Below is a small trained network, with its code and all its weights. Each question gives an input and a class and asks what happens when units are switched off, that is, made to give their printed mean instead of their output.

import numpy as np


def w(rows, s, z=0):
    codes = np.array(rows[::2]) - 128.0
    scale = np.full(codes.shape[1], s)
    scale[-1] = z or s
    return codes * scale


def norm(h):
    return h / np.sqrt((h * h).mean(-1, keepdims=True) + 1e-5)


def f(y):
    return np.maximum(y, 0)


def log_softmax(a):
    a = a - a.max(-1, keepdims=True)
    return a - np.log(np.exp(a).sum(-1, keepdims=True))


def net(x, mask):
    res = np.array(x, float).reshape(1, 7) / 4 @ E
    u = 0
    for l in range(4):
        y = f(norm(res) @ A[l][:, :-1].T + A[l][:, -1])
        res = res + np.where(mask[u : u + 3], y, B[l][:, -1]) @ B[l][:, :-1]
        u += 3
    return log_softmax(norm(res)[-1] @ U[:, :-1].T + U[:, -1])


A, B = {}, {}
E = w([
[30,148,123,6,92,39,129,123,177],'x0',
[214,88,156,202,75,158,146,85,111],'x1',
[36,174,205,144,58,82,138,176,106],'x2',
[128,90,114,83,104,228,85,136,183],'x3',
[138,92,208,135,135,81,73,43,199],'x4',
[104,203,43,32,93,154,188,166,60],'x5',
[61,177,104,66,155,123,132,185,107],'x6',
],0.0024)
A[0] = w([
[61,187,108,62,137,162,186,197,55,106],'L0N0',
[135,151,60,152,250,186,81,192,148,4],'L0N1',
[156,122,43,40,156,44,143,4,141,7],'L0N2',
],0.0036,0.0028)
B[0] = w([
[73,255,52,124,72,80,131,146,175,252],'L0N0',
[35,46,61,149,237,203,17,179,36,167],'L0N1',
[201,60,75,67,208,74,201,114,199,181],'L0N2',
],0.005,0.0031)
A[1] = w([
[66,85,167,49,56,149,94,136,199,17],'L1N0',
[66,61,196,42,70,166,128,156,216,10],'L1N1',
[218,54,190,152,133,252,105,70,194,4],'L1N2',
],0.0034,0.0033)
B[1] = w([
[49,69,202,48,126,184,193,124,142,183],'L1N0',
[2,87,243,94,115,212,171,34,105,181],'L1N1',
[166,240,115,138,103,142,50,49,196,253],'L1N2',
],0.0055,0.0017)
A[2] = w([
[136,151,220,209,121,67,109,121,163,80],'L2N0',
[102,60,209,108,122,153,105,119,203,84],'L2N1',
[116,117,91,138,254,202,48,175,87,5],'L2N2',
],0.0044,0.0022)
B[2] = w([
[148,81,172,141,124,100,98,190,92,251],'L2N0',
[95,102,135,95,103,222,181,91,131,232],'L2N1',
[49,53,63,99,222,180,3,115,24,223],'L2N2',
],0.0054,0.0024)
A[3] = w([
[115,44,253,247,151,45,135,221,61,4],'L3N0',
[160,78,102,194,88,187,212,224,49,81],'L3N1',
[86,97,35,148,246,224,17,144,83,41],'L3N2',
],0.0042,0.0026)
B[3] = w([
[155,47,241,128,90,1,201,202,10,216],'L3N0',
[242,187,83,199,148,138,196,185,86,175],'L3N1',
[59,95,125,205,231,125,44,180,50,251],'L3N2',
],0.0056,0.0033)
U = w([
[12,242,18,32,37,41,191,228,166,251],'0',
[26,35,229,40,45,217,197,49,204,161],'1',
[192,35,246,200,48,12,197,213,28,146],'2',
[209,39,16,29,223,26,224,57,231,3],'3',
[244,87,170,217,63,224,56,31,202,130],'4',
[62,75,22,208,253,218,12,192,24,182],'5',
[232,206,27,222,59,194,222,224,32,25],'6',
],0.0063,0.0021)

Each question gives the input, the list of numbers given to net, and the class t.
The units are the neurons (one row each of A and B). Each row of codes is followed by its name. A weight is (code - 128) times the scale printed after its matrix; where a second scale follows, it is the last column's (A, B and U).
mask holds one flag per neuron, layer by layer. A switched-off neuron (its flag False) gives its mean, the last column of its row in B, instead of its output. The means were averaged over made-up inputs and are rounded, as every weight is.
A unit's drop is (log p(t) with every unit on - log p(t) with that unit switched off) / (log p(t) with every unit on - log p(t) with every unit switched off).
The circuit of an input: a set's keep is (log p(t) with only the set's units on - log p(t) with every unit switched off) / (log p(t) with every unit on - log p(t) with every unit switched off). Starting from all 12 units, units are removed one at a time, each time the one whose removal leaves the highest keep (on an exact tie, the one counted first), for as long as the keep stays at least 0.8.
units of the circuit, in order: the units of the circuit, biggest drop first
k most important neurons: the k neurons with the biggest drops, biggest first
k most important neurons of layer l: the k neurons of layer l with the biggest drops, biggest first
drop when u is switched off: that unit's drop, to one decimal
input [-1,2,-3,5,-6,-6,-5], class 4: units of the circuit, in order : [L1N2]
input [-6,3,-4,-8,2,2,2], class 2: 2 most important neurons of layer 2 : [L2N1 L2N2]
input [-2,-8,-2,-2,5,-7,-5], class 2: units of the circuit, in order : [L2N0 L3N0]
input [8,-3,5,-4,7,-4,-4], class 1: 2 most important neurons of layer 1 : [L1N0 L1N1]
input [-8,-5,2,-6,1,4,-6], class 2: units of the circuit, in order : [L3N0 L0N0]
input [6,0,1,-4,1,4,-8], class 3: 2 most important neurons of layer 0 : [L0N2 L0N0]
input [1,-8,5,0,-8,-5,-8], class 0: units of the circuit, in order : [L3N2 L2N2]
input [5,2,7,1,6,-3,-7], class 1: 3 most important neurons : [L2N1 L1N1 L1N0]
input [3,-1,-5,8,2,-4,3], class 1: 2 most important neurons : [L1N1 L1N0]
input [2,-2,1,0,4,-1,-7], class 1: drop when L2N1 is switched off : 0.6
input [7,4,-2,0,-1,5,-3], class 3: drop when L3N0 is switched off : 0.0
input [-1,-6,6,4,5,-6,-4], class 1: drop when L2N1 is switched off : 0.4
input [-1,3,8,7,-5,-6,5], class 1: 2 most important neurons of layer 1 : [L1N1 L1N0]
input [-6,7,8,3,-5,-1,8], class 6: units of the circuit, in order : [L3N1]
